Below is a small trained network, with its code and all its weights. Each question gives an input and a target symbol and asks what happens when units are switched off, that is, made to give their printed mean instead of their output.

import numpy as np


def w(rows, s, z=0):
    codes = np.array(rows[::2]) - 128.0
    scale = np.full(codes.shape[1], s)
    scale[-1] = z or s
    return codes * scale


def norm(h):
    return h / np.sqrt((h * h).mean(-1, keepdims=True) + 1e-5)


def f(y):
    return np.maximum(y, 0)


def softmax(a):
    e = np.exp(a - a.max(-1, keepdims=True))
    return e / e.sum(-1, keepdims=True)


def log_softmax(a):
    a = a - a.max(-1, keepdims=True)
    return a - np.log(np.exp(a).sum(-1, keepdims=True))


def net(x, mask):
    ids = ['γεζηθλμπτφψ'.index(c) for c in x.split()]
    T = len(ids)
    res = E[ids] + P[:T]
    q, k, v = (norm(res) @ M[0].T for M in (Q, K, V))
    z = softmax(np.where(np.tri(T) > 0, q @ k.T / 2**0.5, -1e9)) @ v
    res = res + np.where(mask[0], z, O[0][:, -1]) @ O[0][:, :-1]
    y = f(norm(res) @ A[0][:, :-1].T + A[0][:, -1])
    res = res + np.where(mask[1:13], y, B[0][:, -1]) @ B[0][:, :-1]
    return log_softmax(norm(res)[-1] @ U[:, :-1].T + U[:, -1])


Q, K, V, O, A, B = {}, {}, {}, {}, {}, {}
E = w([
[64,107,109],'γ',
[118,80,115],'ε',
[132,136,125],'ζ',
[127,180,129],'η',
[51,221,124],'θ',
[13,85,98],'λ',
[30,134,114],'μ',
[129,221,131],'π',
[66,110,107],'τ',
[2,171,111],'φ',
[96,240,132],'ψ',
],0.0025)
P = w([
[152,119,70],'0',
[125,117,187],'1',
[99,124,113],'2',
[155,123,125],'3',
[117,115,218],'4',
[104,124,98],'5',
[1,81,110],'6',
[114,111,228],'7',
[110,126,102],'8',
],0.0087)
Q[0] = w([
[132,141,2],'H1',
[157,134,78],'H1',
],0.029)
K[0] = w([
[170,154,5],'H1',
[102,129,72],'H1',
],0.029)
V[0] = w([
[39,80,108],'H1',
[200,5,141],'H1',
],0.023)
O[0] = w([
[56,87,123,251],'H1',
[211,7,148,160],'H1',
],0.019,0.0027)
A[0] = w([
[125,111,47,36],'N1',
[143,83,102,101],'N2',
[141,87,107,105],'N3',
[167,123,153,152],'N4',
[190,122,150,149],'N5',
[86,122,175,96],'N6',
[106,134,126,129],'N7',
[91,122,122,52],'N8',
[163,96,147,2],'N9',
[117,142,116,202],'N10',
[107,145,252,93],'N11',
[177,162,155,156],'N12',
],0.018,0.004)
B[0] = w([
[189,114,53,143],'N1',
[84,190,194,253],'N2',
[89,182,189,245],'N3',
[110,114,47,213],'N4',
[112,98,3,239],'N5',
[169,95,72,218],'N6',
[123,95,94,179],'N7',
[143,57,124,176],'N8',
[221,117,238,205],'N9',
[178,68,151,199],'N10',
[182,93,3,201],'N11',
[166,168,205,193],'N12',
],0.024,0.0044)
U = w([
[85,125,206,191],'γ',
[166,55,165,187],'ε',
[252,122,173,4],'ζ',
[176,156,52,160],'η',
[29,199,66,154],'θ',
[24,61,152,43],'λ',
[109,61,87,150],'μ',
[210,213,186,63],'π',
[88,129,206,226],'τ',
[4,90,67,16],'φ',
[127,236,129,198],'ψ',
],0.015,0.0034)

Each question gives the input, a string of symbols that net reads in full, and the target symbol t.
The units are the heads (2 rows each of Q, K, V and O) and the neurons (one row each of A and B). Each row of codes is followed by its name. A weight is (code - 128) times the scale printed after its matrix; where a second scale follows, it is the last column's (O, A, B and U).
mask holds one flag per unit, heads first, then neurons. A switched-off unit (its flag False) gives its mean, the last column of its rows in O or B, instead of its output. The means were averaged over made-up inputs and are rounded, as every weight is.
A unit's drop is (log p(t) with every unit on - log p(t) with that unit switched off) / (log p(t) with every unit on - log p(t) with every unit switched off).
The circuit of an input: a set's keep is (log p(t) with only the set's units on - log p(t) with every unit switched off) / (log p(t) with every unit on - log p(t) with every unit switched off). Starting from the 12 units with the biggest drops (on a tie, the unit counted first), units are removed one at a time, each time the one whose removal leaves the highest keep (on an exact tie, the one counted first), for as long as the keep stays at least 0.8.
circuit, biggest first: the units of the circuit, biggest drop first
top k neurons: the k neurons with the biggest drops, biggest first
drop when u is switched off: that unit's drop, to one decimal
input ψ ζ ψ ε φ ε, target ψ: circuit, biggest first => H1
input λ γ θ, target λ: circuit, biggest first => H1, N5
input φ φ θ η ε ζ ε, target η: circuit, biggest first => H1, N5
input η φ η ψ π γ, target η: circuit, biggest first => N5, H1, N12
input η λ ζ λ ψ φ, target η: top 2 neurons => N5, N12
input φ μ θ τ γ φ φ, target τ: circuit, biggest first => H1, N2, N3, N11
input ε θ ε, target ε: top 4 neurons => N9, N5, N4, N12
input ε θ θ ψ η π, target ε: top 2 neurons => N9, N5
input ζ φ λ ψ φ τ ε φ π, target ζ: top 2 neurons => N9, N5
input λ φ ε η μ φ τ, target η: top 2 neurons => N5, N4
input φ η ζ θ ψ θ ψ ζ, target η: top 3 neurons => N5, N11, N4
input ε μ ζ φ φ ζ φ π ζ, target ε: drop when H1 is switched off => 0.2
input φ θ τ π, target φ: drop when N12 is switched off => 0.0
input θ ε ζ ε η φ τ φ ε, target θ: circuit, biggest first => H1
input π γ μ ε, target π: drop when H1 is switched off => 0.4
input η θ μ, target η: top 2 neurons => N5, N12
